Below is a small trained network, with its code and all its weights. Each question gives an input and a class and asks what happens when units are switched off, that is, made to give their printed mean instead of their output.

import numpy as np


def w(rows, s, z=0):
    codes = np.array(rows[::2]) - 128.0
    scale = np.full(codes.shape[1], s)
    scale[-1] = z or s
    return codes * scale


def norm(h):
    return h / np.sqrt((h * h).mean(-1, keepdims=True) + 1e-5)


def f(y):
    return y / 2 * (1 + np.tanh(0.7978845608 * (y + 0.044715 * y**3)))


def log_softmax(a):
    a = a - a.max(-1, keepdims=True)
    return a - np.log(np.exp(a).sum(-1, keepdims=True))


def net(x, mask):
    res = np.array(x, float).reshape(1, 5) / 4 @ E
    u = 0
    for l in range(4):
        y = f(norm(res) @ A[l][:, :-1].T + A[l][:, -1])
        res = res + np.where(mask[u : u + 8], y, B[l][:, -1]) @ B[l][:, :-1]
        u += 8
    return log_softmax(norm(res)[-1] @ U[:, :-1].T + U[:, -1])


A, B = {}, {}
E = w([
[86,164,23,113,100,109,26],'x0',
[107,245,92,137,119,140,141],'x1',
[204,101,82,202,148,62,123],'x2',
[220,187,150,80,57,129,67],'x3',
[182,137,83,147,193,182,55],'x4',
],0.012)
A[0] = w([
[90,64,145,53,138,97,172,36],'L0N0',
[162,76,139,214,126,57,195,151],'L0N1',
[241,160,206,111,93,140,246,52],'L0N2',
[169,87,26,255,161,88,156,1],'L0N3',
[216,114,124,157,107,82,207,52],'L0N4',
[72,162,75,57,31,102,116,45],'L0N5',
[116,131,128,135,91,130,129,99],'L0N6',
[50,183,119,188,183,176,189,50],'L0N7',
],0.0085,0.0098)
B[0] = w([
[39,73,133,206,90,166,81,126],'L0N0',
[129,109,169,210,147,92,105,254],'L0N1',
[209,246,236,227,87,144,157,191],'L0N2',
[156,82,41,131,209,1,155,165],'L0N3',
[95,171,140,232,108,64,82,154],'L0N4',
[120,73,137,61,77,89,112,160],'L0N5',
[98,122,169,121,178,96,62,112],'L0N6',
[62,191,89,98,245,175,183,161],'L0N7',
],0.0085,0.0055)
A[1] = w([
[143,81,101,152,176,158,68,36],'L1N0',
[66,162,86,127,176,177,181,50],'L1N1',
[115,132,132,80,125,136,102,76],'L1N2',
[164,70,145,159,172,166,99,1],'L1N3',
[163,145,131,124,167,80,144,53],'L1N4',
[89,157,112,93,71,66,118,3],'L1N5',
[193,170,40,108,133,158,2,15],'L1N6',
[180,143,95,133,120,151,50,59],'L1N7',
],0.011,0.0067)
B[1] = w([
[213,155,120,87,161,133,174,160],'L1N0',
[44,164,110,95,182,203,149,189],'L1N1',
[159,148,114,168,113,86,138,133],'L1N2',
[194,90,140,25,126,90,183,135],'L1N3',
[65,126,154,155,131,92,73,127],'L1N4',
[124,163,116,37,121,77,137,144],'L1N5',
[189,86,25,181,80,245,1,254],'L1N6',
[115,90,112,188,159,182,52,186],'L1N7',
],0.0093,0.0055)
A[2] = w([
[128,115,48,155,199,9,121,2],'L2N0',
[111,155,60,61,40,104,97,26],'L2N1',
[136,137,78,144,83,77,179,108],'L2N2',
[168,218,133,45,59,146,164,59],'L2N3',
[86,165,84,71,66,99,120,38],'L2N4',
[118,161,175,58,139,126,164,86],'L2N5',
[217,103,110,133,108,72,166,138],'L2N6',
[93,156,81,76,45,80,60,57],'L2N7',
],0.012,0.0072)
B[2] = w([
[81,26,23,197,249,120,106,229],'L2N0',
[129,100,156,60,110,54,87,206],'L2N1',
[103,119,123,147,183,92,94,163],'L2N2',
[98,148,197,59,166,159,30,206],'L2N3',
[117,146,142,80,150,72,140,172],'L2N4',
[110,118,74,183,151,157,65,171],'L2N5',
[75,157,104,109,183,73,164,253],'L2N6',
[96,116,158,53,129,52,66,233],'L2N7',
],0.011,0.0042)
A[3] = w([
[159,139,43,133,69,173,73,15],'L3N0',
[112,76,186,78,225,104,173,132],'L3N1',
[131,153,118,58,51,34,118,2],'L3N2',
[101,2,166,147,121,140,164,17],'L3N3',
[94,101,166,165,115,152,89,21],'L3N4',
[58,81,187,145,88,124,160,48],'L3N5',
[131,212,139,143,40,197,100,30],'L3N6',
[179,120,116,190,126,199,206,153],'L3N7',
],0.0099,0.0052)
B[3] = w([
[250,129,73,151,14,171,44,212],'L3N0',
[168,163,46,75,58,120,166,254],'L3N1',
[39,69,175,170,47,28,115,172],'L3N2',
[155,65,127,91,41,186,151,168],'L3N3',
[113,78,176,163,133,183,120,109],'L3N4',
[116,125,93,179,54,175,46,151],'L3N5',
[172,37,140,42,167,203,142,170],'L3N6',
[68,154,91,95,66,2,59,208],'L3N7',
],0.0084,0.0045)
U = w([
[71,36,142,142,13,184,195,72],'0',
[225,59,104,36,133,117,218,67],'1',
[194,184,222,251,92,51,185,172],'2',
[120,57,29,213,226,69,151,88],'3',
[15,232,69,99,187,205,200,189],'4',
[198,147,42,129,106,201,31,217],'5',
[163,229,251,75,105,229,104,1],'6',
[65,136,142,37,108,43,61,180],'7',
],0.02,0.0046)

Each question gives the input, the list of numbers given to net, and the class t.
The units are the neurons (one row each of A and B). Each row of codes is followed by its name. A weight is (code - 128) times the scale printed after its matrix; where a second scale follows, it is the last column's (A, B and U).
mask holds one flag per neuron, layer by layer. A switched-off neuron (its flag False) gives its mean, the last column of its row in B, instead of its output. The means were averaged over made-up inputs and are rounded, as every weight is.
A unit's drop is (log p(t) with every unit on - log p(t) with that unit switched off) / (log p(t) with every unit on - log p(t) with every unit switched off).
The circuit of an input: a set's keep is (log p(t) with only the set's units on - log p(t) with every unit switched off) / (log p(t) with every unit on - log p(t) with every unit switched off). Starting from the 12 units with the biggest drops (on a tie, the unit counted first), units are removed one at a time, each time the one whose removal leaves the highest keep (on an exact tie, the one counted first), for as long as the keep stays at least 0.8.
circuit, biggest first: the units of the circuit, biggest drop first
most important unit: the unit with the biggest drop
top k neurons: the k neurons with the biggest drops, biggest first
top k neurons in layer l: the k neurons of layer l with the biggest drops, biggest first
drop of u: that unit's drop, to one decimal
input [-6,0,6,2,1], class 2: most important unit : L0N2
input [-3,1,-7,0,-3], class 6: top 3 neurons : L2N3, L2N0, L2N6
input [-1,1,0,4,-7], class 6: circuit, biggest first : L0N2, L2N3
input [0,3,2,-2,-7], class 2: circuit, biggest first : L0N3, L0N1, L2N0
input [0,-3,-8,2,3], class 6: top 2 neurons : L1N6, L2N0
input [-3,3,1,-4,-4], class 4: top 2 neurons : L0N7, L1N1
input [7,-7,-2,-5,-3], class 0: top 3 neurons : L0N0, L3N3, L2N6
input [5,-7,-8,-6,3], class 4: top 2 neurons in layer 1 : L1N6, L1N1
input [1,5,-8,6,3], class 7: top 3 neurons : L2N7, L2N1, L0N5
input [8,-7,-2,-7,-4], class 0: top 2 neurons : L0N3, L3N3
input [4,-3,-6,-5,-1], class 4: top 2 neurons : L1N1, L0N1
input [-8,-1,0,-6,5], class 1: top 2 neurons : L3N1, L1N3
input [8,8,-7,-5,-3], class 7: drop of L0N5 : 1.1
input [0,5,7,0,3], class 3: circuit, biggest first : L0N3
input [8,-7,5,1,-4], class 3: drop of L2N3 : 0.1
input [4,-6,0,-2,-6], class 0: drop of L3N2 : 0.0
